Below are the code and all the weights of a small trained network. Each question names an input and a target symbol and asks about switching units off, where a switched-off unit gives its printed mean instead of its output.

import numpy as np


def w(rows, s, z=0):
    codes = np.array(rows[::2]) - 128.0
    scale = np.full(codes.shape[1], s)
    scale[-1] = z or s
    return codes * scale


def f(y):
    return y / 2 * (1 + np.tanh(0.7978845608 * (y + 0.044715 * y**3)))


def softmax(a):
    e = np.exp(a - a.max(-1, keepdims=True))
    return e / e.sum(-1, keepdims=True)


def log_softmax(a):
    a = a - a.max(-1, keepdims=True)
    return a - np.log(np.exp(a).sum(-1, keepdims=True))


def net(x, mask):
    ids = ['αβγδθλμξστ'.index(c) for c in x.split()]
    T = len(ids)
    res = E[ids] + P[:T]
    r = res
    for j in range(2):
        rows = slice(2 * j, 2 * j + 2)
        q, k, v = (r @ M[0][rows].T for M in (Q, K, V))
        z = softmax(np.where(np.tri(T) > 0, q @ k.T / 2**0.5, -1e9)) @ v
        o = O[0][rows]
        res = res + np.where(mask[j], z, o[:, -1]) @ o[:, :-1]
    y = f(res @ A[0][:, :-1].T + A[0][:, -1])
    res = res + np.where(mask[2:6], y, B[0][:, -1]) @ B[0][:, :-1]
    return log_softmax(res[-1] @ U[:, :-1].T + U[:, -1])


Q, K, V, O, A, B = {}, {}, {}, {}, {}, {}
E = w([
[136,170,178,144,93,222],'α',
[222,228,118,101,94,31],'β',
[97,110,180,59,127,165],'γ',
[182,119,157,95,178,121],'δ',
[97,157,198,39,90,60],'θ',
[150,38,135,139,89,169],'λ',
[121,43,230,221,95,88],'μ',
[168,143,149,38,140,189],'ξ',
[79,103,161,178,4,157],'σ',
[138,173,141,89,77,111],'τ',
],0.013)
P = w([
[254,72,223,227,137,169],'0',
[129,153,138,80,78,45],'1',
[166,146,114,53,62,56],'2',
[102,84,148,97,102,103],'3',
[131,83,114,83,82,104],'4',
[134,105,150,89,107,79],'5',
[158,110,144,81,111,92],'6',
[149,104,137,90,80,109],'7',
[150,118,159,89,102,143],'8',
[165,121,151,97,101,134],'9',
[145,98,147,77,87,105],'10',
[164,105,141,91,90,173],'11',
],0.0081)
Q[0] = w([
[116,151,28,191,254,117],'h1',
[47,92,97,130,159,117],'h1',
[81,174,68,190,213,161],'h2',
[85,80,114,106,184,75],'h2',
],0.0091)
K[0] = w([
[2,140,106,106,30,87],'h1',
[55,180,95,74,120,99],'h1',
[99,122,68,70,153,42],'h2',
[31,150,123,118,106,168],'h2',
],0.0091)
V[0] = w([
[237,198,45,149,195,202],'h1',
[131,254,122,64,26,71],'h1',
[205,70,126,27,234,73],'h2',
[153,126,122,156,133,238],'h2',
],0.0081)
O[0] = w([
[247,82,148,162,153,69,151],'h1',
[162,173,146,132,19,117,3],'h1',
[117,70,117,62,91,11,133],'h2',
[203,120,166,132,180,145,204],'h2',
],0.013,0.0042)
A[0] = w([
[88,43,162,233,115,163,251],'n1',
[243,138,99,136,116,68,147],'n2',
[16,57,157,115,254,114,140],'n3',
[101,42,123,192,141,152,173],'n4',
],0.006,0.0027)
B[0] = w([
[139,163,107,6,157,172,190],'n1',
[17,1,154,171,77,228,230],'n2',
[111,121,16,131,109,107,255],'n3',
[158,182,59,42,88,128,169],'n4',
],0.0056,0.0059)
U = w([
[154,126,222,210,223,173,92],'α',
[123,89,174,203,43,106,38],'β',
[87,177,120,108,172,90,241],'γ',
[124,92,105,133,178,59,92],'δ',
[36,215,193,57,44,118,161],'θ',
[175,184,67,38,176,91,252],'λ',
[24,141,76,86,183,149,51],'μ',
[61,2,230,133,161,117,94],'ξ',
[95,249,172,184,163,212,50],'σ',
[163,178,157,134,87,104,192],'τ',
],0.0045,0.0019)

Each question gives the input, a string of symbols that net reads in full, and the target symbol t.
The units are the heads (2 rows each of Q, K, V and O) and the neurons (one row each of A and B). Each row of codes is followed by its name. A weight is (code - 128) times the scale printed after its matrix; where a second scale follows, it is the last column's (O, A, B and U).
mask holds one flag per unit, heads first, then neurons. A switched-off unit (its flag False) gives its mean, the last column of its rows in O or B, instead of its output. The means were averaged over made-up inputs and are rounded, as every weight is.
A unit's drop is (log p(t) with every unit on - log p(t) with that unit switched off) / (log p(t) with every unit on - log p(t) with every unit switched off).
The circuit of an input: a set's keep is (log p(t) with only the set's units on - log p(t) with every unit switched off) / (log p(t) with every unit on - log p(t) with every unit switched off). Starting from all 6 units, units are removed one at a time, each time the one whose removal leaves the highest keep (on an exact tie, the one counted first), for as long as the keep stays at least 0.8.
circuit, biggest first: the units of the circuit, biggest drop first
unit that matters most: the unit with the biggest drop
heads that matter: for each layer, one digit per head in row order, 1 if its drop is at least 0.15 and else 0, layers parted by /
drop when u is switched off: that unit's drop, to one decimal
input σ α γ ξ β, target σ: unit that matters most	h2
input θ λ μ σ τ, target θ: heads that matter	10
input ξ τ λ, target ξ: circuit, biggest first	(n2, h1, h2)
input β μ τ θ γ μ θ σ, target β: heads that matter	10
input δ τ α, target ξ: circuit, biggest first	(h2, h1, n2)
input ξ λ τ θ τ β, target ξ: circuit, biggest first	(n2, h1, h2)
input α μ θ α, target α: circuit, biggest first	(h2, h1)
input β λ ξ, target β: heads that matter	10
input β ξ θ β, target β: circuit, biggest first	(h1, n2)
input θ δ α μ β ξ δ δ β β α, target θ: circuit, biggest first	(h1, h2)
input μ θ λ, target μ: heads that matter	10
input θ θ σ λ θ μ λ θ θ μ, target θ: heads that matter	10
input ξ τ θ, target ξ: heads that matter	11
input ξ ξ δ σ τ λ α δ θ γ θ τ, target ξ: circuit, biggest first	(h1, n2, h2, n3)
input α γ δ, target α: heads that matter	01
input α β σ θ β τ μ λ θ β μ, target α: circuit, biggest first	(h2)
input μ δ θ τ θ γ, target μ: heads that matter	10
input σ γ θ θ θ θ μ, target σ: circuit, biggest first	(h2, h1)
input α ξ β, target α: drop when h1 is switched off	0.1
input μ σ ξ, target μ: drop when n4 is switched off	0.0
input β θ θ σ, target β: drop when n1 is switched off	-0.1
input θ α θ τ μ σ τ ξ, target θ: circuit, biggest first	(h1)
